Below are the code and all the weights of a small trained network. Each question names an input and a target symbol and asks about switching units off, where a switched-off unit gives its printed mean instead of its output.

import numpy as np


def w(rows, s, z=0):
    codes = np.array(rows[::2]) - 128.0
    scale = np.full(codes.shape[1], s)
    scale[-1] = z or s
    return codes * scale


def norm(h):
    return h / np.sqrt((h * h).mean(-1, keepdims=True) + 1e-5)


def f(y):
    return np.maximum(y, 0)


def softmax(a):
    e = np.exp(a - a.max(-1, keepdims=True))
    return e / e.sum(-1, keepdims=True)


def log_softmax(a):
    a = a - a.max(-1, keepdims=True)
    return a - np.log(np.exp(a).sum(-1, keepdims=True))


def net(x, mask):
    ids = ['ΔΘΛΞΠΨΩβεημστ'.index(c) for c in x.split()]
    T = len(ids)
    res = E[ids] + P[:T]
    u = 0
    for l in range(2):
        q, k, v = (norm(res) @ M[l].T for M in (Q, K, V))
        z = softmax(np.where(np.tri(T) > 0, q @ k.T / 4**0.5, -1e9)) @ v
        res = res + np.where(mask[u], z, O[l][:, -1]) @ O[l][:, :-1]
        u += 1
        y = f(norm(res) @ A[l][:, :-1].T + A[l][:, -1])
        res = res + np.where(mask[u : u + 4], y, B[l][:, -1]) @ B[l][:, :-1]
        u += 4
    return log_softmax(norm(res)[-1] @ U[:, :-1].T + U[:, -1])


Q, K, V, O, A, B = {}, {}, {}, {}, {}, {}
E = w([
[149,142,124,132,125,121,170,140],'Δ',
[120,140,116,150,162,142,121,145],'Θ',
[135,133,124,160,161,116,162,125],'Λ',
[138,147,158,122,159,122,142,145],'Ξ',
[103,145,161,154,104,133,132,107],'Π',
[150,165,118,139,147,144,140,112],'Ψ',
[124,117,136,152,134,117,154,173],'Ω',
[158,101,109,94,118,96,76,122],'β',
[144,158,123,133,120,154,128,166],'ε',
[130,136,85,161,123,136,148,138],'η',
[213,169,156,246,157,151,179,179],'μ',
[214,65,164,172,119,252,142,129],'σ',
[136,118,153,163,104,98,91,112],'τ',
],0.003)
P = w([
[217,34,181,180,118,232,141,117],'0',
[178,69,149,145,127,190,149,123],'1',
[183,101,154,165,125,168,148,135],'2',
[181,117,153,177,127,145,137,135],'3',
[178,129,146,173,125,126,137,141],'4',
[165,148,143,174,121,121,125,142],'5',
[160,159,138,174,124,96,127,137],'6',
[155,174,128,168,120,86,122,141],'7',
[143,181,122,159,126,73,133,142],'8',
[125,196,118,161,132,54,126,149],'9',
[129,214,110,165,134,44,122,153],'10',
[89,246,87,127,142,28,141,158],'11',
[176,211,133,213,112,56,86,149],'12',
],0.0012)
Q[0] = w([
[165,207,141,213,134,108,195,162],'L0H1',
[183,194,208,250,53,40,78,157],'L0H1',
[10,93,128,1,115,199,206,132],'L0H1',
[240,110,104,165,117,83,99,192],'L0H1',
],0.0052)
K[0] = w([
[82,149,104,97,102,3,55,95],'L0H1',
[72,201,54,71,162,55,126,134],'L0H1',
[213,30,152,165,151,221,108,76],'L0H1',
[37,253,139,178,136,56,139,103],'L0H1',
],0.0047)
V[0] = w([
[95,209,171,124,163,187,234,169],'L0H1',
[135,142,250,98,203,111,97,134],'L0H1',
[204,129,133,66,49,71,188,108],'L0H1',
[31,180,168,203,78,179,231,77],'L0H1',
],0.0024)
O[0] = w([
[52,154,247,100,64,158,167,66,242],'L0H1',
[125,180,228,62,221,124,114,160,159],'L0H1',
[253,100,135,16,79,70,203,143,143],'L0H1',
[15,212,154,175,54,162,231,91,254],'L0H1',
],0.0022,0.00091)
A[0] = w([
[124,110,135,120,116,162,125,127,14],'L0N1',
[119,103,136,124,117,156,128,116,4],'L0N2',
[93,149,138,140,124,115,133,112,81],'L0N3',
[96,79,80,4,91,124,60,62,247],'L0N4',
],0.0034,0.0011)
B[0] = w([
[134,108,123,124,159,162,169,146,138],'L0N1',
[133,88,139,101,159,180,155,135,136],'L0N2',
[112,93,114,71,138,150,131,130,254],'L0N3',
[127,164,191,250,141,212,227,140,173],'L0N4',
],0.0025,0.00074)
Q[1] = w([
[108,135,94,103,182,151,188,135],'L1H1',
[81,70,41,2,130,143,84,172],'L1H1',
[152,143,183,198,100,83,82,125],'L1H1',
[171,219,151,197,143,136,196,169],'L1H1',
],0.0085)
K[1] = w([
[83,113,205,96,41,157,88,75],'L1H1',
[164,39,172,155,128,205,142,81],'L1H1',
[158,182,61,145,184,78,122,182],'L1H1',
[67,192,106,104,105,1,85,112],'L1H1',
],0.0051)
V[1] = w([
[71,137,140,137,117,144,175,182],'L1H1',
[108,89,118,150,187,76,187,143],'L1H1',
[157,181,84,120,185,182,173,103],'L1H1',
[120,127,151,138,129,79,111,1],'L1H1',
],0.0036)
O[1] = w([
[145,73,83,107,166,120,125,211,254],'L1H1',
[65,5,125,111,207,121,238,103,201],'L1H1',
[139,214,4,37,218,120,151,68,184],'L1H1',
[227,76,179,213,149,160,97,24,117],'L1H1',
],0.0027,0.00098)
A[1] = w([
[157,170,161,181,146,216,199,177,5],'L1N1',
[180,115,181,202,115,249,138,151,102],'L1N2',
[175,215,108,173,217,178,241,217,196],'L1N3',
[177,158,133,57,83,116,191,132,114],'L1N4',
],0.0019,0.0018)
B[1] = w([
[176,163,82,38,195,249,233,192,153],'L1N1',
[43,151,84,42,114,102,107,115,170],'L1N2',
[100,97,142,145,91,6,29,81,254],'L1N3',
[112,109,133,109,112,42,94,87,149],'L1N4',
],0.0022,0.004)
U = w([
[171,101,132,51,48,66,205,90,115],'Δ',
[32,132,94,148,210,159,45,136,109],'Θ',
[100,74,114,148,219,110,207,56,135],'Λ',
[127,148,253,48,197,112,116,137,91],'Ξ',
[51,169,192,155,58,179,168,93,99],'Π',
[169,216,89,104,149,141,107,31,122],'Ψ',
[68,47,141,121,119,108,173,228,134],'Ω',
[240,58,61,91,190,103,73,171,98],'β',
[109,202,93,65,74,131,81,202,137],'ε',
[97,106,2,186,57,141,144,114,107],'η',
[178,205,127,186,177,137,210,199,115],'μ',
[162,99,123,97,126,197,141,132,253],'σ',
[173,69,187,197,81,112,44,103,151],'τ',
],0.006,0.0043)

Each question gives the input, a string of symbols that net reads in full, and the target symbol t.
The units are the heads (4 rows each of Q, K, V and O) and the neurons (one row each of A and B). Each row of codes is followed by its name. A weight is (code - 128) times the scale printed after its matrix; where a second scale follows, it is the last column's (O, A, B and U).
mask holds one flag per unit, layer by layer, with each layer's heads first. A switched-off unit (its flag False) gives its mean, the last column of its rows in O or B, instead of its output. The means were averaged over made-up inputs and are rounded, as every weight is.
A unit's drop is (log p(t) with every unit on - log p(t) with that unit switched off) / (log p(t) with every unit on - log p(t) with every unit switched off).
The circuit of an input: a set's keep is (log p(t) with only the set's units on - log p(t) with every unit switched off) / (log p(t) with every unit on - log p(t) with every unit switched off). Starting from all 10 units, units are removed one at a time, each time the one whose removal leaves the highest keep (on an exact tie, the one counted first), for as long as the keep stays at least 0.8.
circuit, biggest first: the units of the circuit, biggest drop first
top k neurons: the k neurons with the biggest drops, biggest first
top k neurons in layer l: the k neurons of layer l with the biggest drops, biggest first
drop of u: that unit's drop, to one decimal
input β Λ η η τ, target η: circuit, biggest first -> (L0H1; L1N3)
input η Θ ε β, target ε: top 3 neurons in layer 1 -> (L1N1; L1N2; L1N3)
input Ψ β τ, target β: top 2 neurons -> (L0N4; L1N3)
input Θ Λ Λ Λ τ Λ τ, target Λ: circuit, biggest first -> (L1H1)
input η Δ β, target Δ: top 3 neurons -> (L0N4; L1N2; L1N3)
input τ Ψ τ Ψ Λ Ξ Ω Λ Δ τ τ η τ, target η: circuit, biggest first -> (L0H1; L1H1; L1N3)
input σ Λ τ β, target τ: top 2 neurons -> (L0N4; L1N2)
input Ψ Π τ τ Λ β, target Λ: circuit, biggest first -> (L1H1; L0N4; L0H1)
input Δ Λ Δ Ψ Θ Ω σ Ξ Ψ Δ σ τ, target τ: circuit, biggest first -> (L0H1; L1H1)
input η η β, target η: circuit, biggest first -> (L0H1; L0N4; L1H1)
input Θ τ β μ Ξ Ξ τ, target Ξ: circuit, biggest first -> (L0H1; L1N3)
input β Ω Ξ Ψ σ τ τ Δ τ, target Δ: circuit, biggest first -> (L0H1; L1N3)
input μ Λ Λ τ τ β ε σ Ω β, target Ω: circuit, biggest first -> (L0N4; L1H1)
input Ψ Θ Λ Π β, target Π: circuit, biggest first -> (L0N4; L0H1)
input σ Ψ Δ τ τ Ω β Π, target β: circuit, biggest first -> (L0H1)
input Θ Λ Δ Ψ Ξ μ μ Ψ β, target Ψ: top 3 neurons -> (L0N4; L1N1; L1N2)
input Π β η β, target η: drop of L0N4 -> 0.3
input Ω Ξ Ξ η Λ ε Ξ β Ψ σ Θ τ Ω, target τ: drop of L1N3 -> 0.0
input Λ Λ Δ μ Λ Ω β, target Ω: drop of L1N2 -> 0.1
input Δ β η, target β: top neuron -> (L0N4)
